Here is a tiny trained network, its code and every weight. The questions are about switching its units off for an input and a class, where a switched-off unit gives its printed mean instead of its output.

import numpy as np


def w(rows, s, z=0):
    codes = np.array(rows[::2]) - 128.0
    scale = np.full(codes.shape[1], s)
    scale[-1] = z or s
    return codes * scale


def f(y):
    return np.maximum(y, 0)


def log_softmax(a):
    a = a - a.max(-1, keepdims=True)
    return a - np.log(np.exp(a).sum(-1, keepdims=True))


def net(x, mask):
    res = np.array(x, float).reshape(1, 5) / 4 @ E
    y = f(res @ A[0][:, :-1].T + A[0][:, -1])
    res = res + np.where(mask, y, B[0][:, -1]) @ B[0][:, :-1]
    return log_softmax(res[-1] @ U[:, :-1].T + U[:, -1])


A, B = {}, {}
E = w([
[44,111,145,118,24,184,38,17],'x0',
[193,113,217,16,66,47,148,86],'x1',
[227,120,33,112,58,224,217,62],'x2',
[64,246,93,100,37,112,165,211],'x3',
[95,163,180,253,63,30,254,63],'x4',
],0.0092)
A[0] = w([
[90,245,110,160,44,70,182,142,60],'N0',
[142,96,139,159,101,50,200,54,49],'N1',
[55,139,134,145,66,140,130,43,124],'N2',
[62,156,67,249,140,169,120,160,77],'N3',
[182,112,74,152,70,212,203,106,43],'N4',
[76,119,143,138,55,176,75,87,9],'N5',
[99,144,108,200,105,118,182,106,2],'N6',
[188,174,108,157,176,80,213,173,70],'N7',
[54,175,189,130,151,92,93,189,34],'N8',
[71,125,192,164,146,79,140,130,139],'N9',
[105,183,103,51,108,155,111,181,90],'N10',
[186,169,83,129,56,160,224,104,173],'N11',
[168,41,161,197,155,107,132,67,44],'N12',
[164,135,218,46,42,55,164,126,45],'N13',
],0.013,0.0037)
B[0] = w([
[69,72,98,181,221,166,160,54,237],'N0',
[155,94,58,114,138,176,75,122,217],'N1',
[74,77,99,79,122,85,167,230,212],'N2',
[185,247,178,108,121,222,182,154,224],'N3',
[118,124,192,195,101,108,61,150,232],'N4',
[88,90,113,82,138,112,170,205,204],'N5',
[225,110,91,61,151,174,87,106,186],'N6',
[60,98,76,44,97,52,175,216,219],'N7',
[120,65,202,168,63,109,60,133,216],'N8',
[142,89,127,169,60,141,29,125,204],'N9',
[110,47,73,167,214,154,141,27,213],'N10',
[83,107,211,149,104,117,33,134,244],'N11',
[59,95,148,172,199,153,205,66,202],'N12',
[178,219,172,105,87,229,202,139,250],'N13',
],0.012,0.018)
U = w([
[125,129,171,166,82,95,77,140,70],'0',
[99,120,101,83,119,79,159,203,69],'1',
[162,195,161,126,102,171,173,138,73],'2',
[177,100,76,98,155,147,74,107,156],'3',
[99,116,128,172,177,111,169,74,77],'4',
[124,141,122,133,118,118,119,129,224],'5',
[125,252,58,161,49,8,120,23,3],'6',
],0.025,0.023)

Each question gives the input, the list of numbers given to net, and the class t.
The units are the neurons (one row each of A and B). Each row of codes is followed by its name. A weight is (code - 128) times the scale printed after its matrix; where a second scale follows, it is the last column's (A, B and U).
mask holds one flag per neuron, in row order. A switched-off neuron (its flag False) gives its mean, the last column of its row in B, instead of its output. The means were averaged over made-up inputs and are rounded, as every weight is.
A unit's drop is (log p(t) with every unit on - log p(t) with that unit switched off) / (log p(t) with every unit on - log p(t) with every unit switched off).
The circuit of an input: a set's keep is (log p(t) with only the set's units on - log p(t) with every unit switched off) / (log p(t) with every unit on - log p(t) with every unit switched off). Starting from the 12 units with the biggest drops (on a tie, the unit counted first), units are removed one at a time, each time the one whose removal leaves the highest keep (on an exact tie, the one counted first), for as long as the keep stays at least 0.8.
circuit, biggest first: the units of the circuit, biggest drop first
k most important neurons: the k neurons with the biggest drops, biggest first
drop of u: that unit's drop, to one decimal
input [3,8,-2,-5,1], class 2: circuit, biggest first : [N13]
input [1,2,1,-4,4], class 3: 4 most important neurons : [N1, N0, N10, N3]
input [4,2,5,6,6], class 3: 2 most important neurons : [N6, N0]
input [5,-6,6,7,8], class 3: 4 most important neurons : [N6, N0, N1, N12]
input [7,7,1,-8,8], class 3: 3 most important neurons : [N1, N7, N3]
input [0,-4,6,2,2], class 0: 3 most important neurons : [N11, N4, N13]
input [-1,1,-8,-8,5], class 0: 2 most important neurons : [N9, N0]
input [5,-1,7,8,-4], class 4: 2 most important neurons : [N10, N0]
input [8,1,-3,-8,-8], class 1: circuit, biggest first : [N5, N10]
input [-2,-4,3,-1,-2], class 2: 2 most important neurons : [N8, N9]
input [-4,-6,-4,-4,7], class 3: 3 most important neurons : [N13, N6, N9]
input [-4,-6,-4,-2,8], class 3: 2 most important neurons : [N6, N13]
input [8,-8,2,-1,5], class 1: 3 most important neurons : [N2, N5, N13]
input [3,5,1,5,8], class 3: circuit, biggest first : [N1]
input [8,-2,7,6,7], class 1: 3 most important neurons : [N2, N5, N8]
input [-7,3,3,-6,-2], class 1: 3 most important neurons : [N7, N0, N10]
input [-7,1,-7,1,-2], class 0: 2 most important neurons : [N8, N2]
input [5,-8,1,4,0], class 2: drop of N3 : 4.4
input [5,-3,6,7,-5], class 4: drop of N8 : 0.4
input [3,8,2,6,4], class 2: circuit, biggest first : [N13]
input [2,3,4,7,-5], class 4: drop of N11 : 0.0
input [3,-6,2,4,-5], class 2: drop of N3 : 1.8
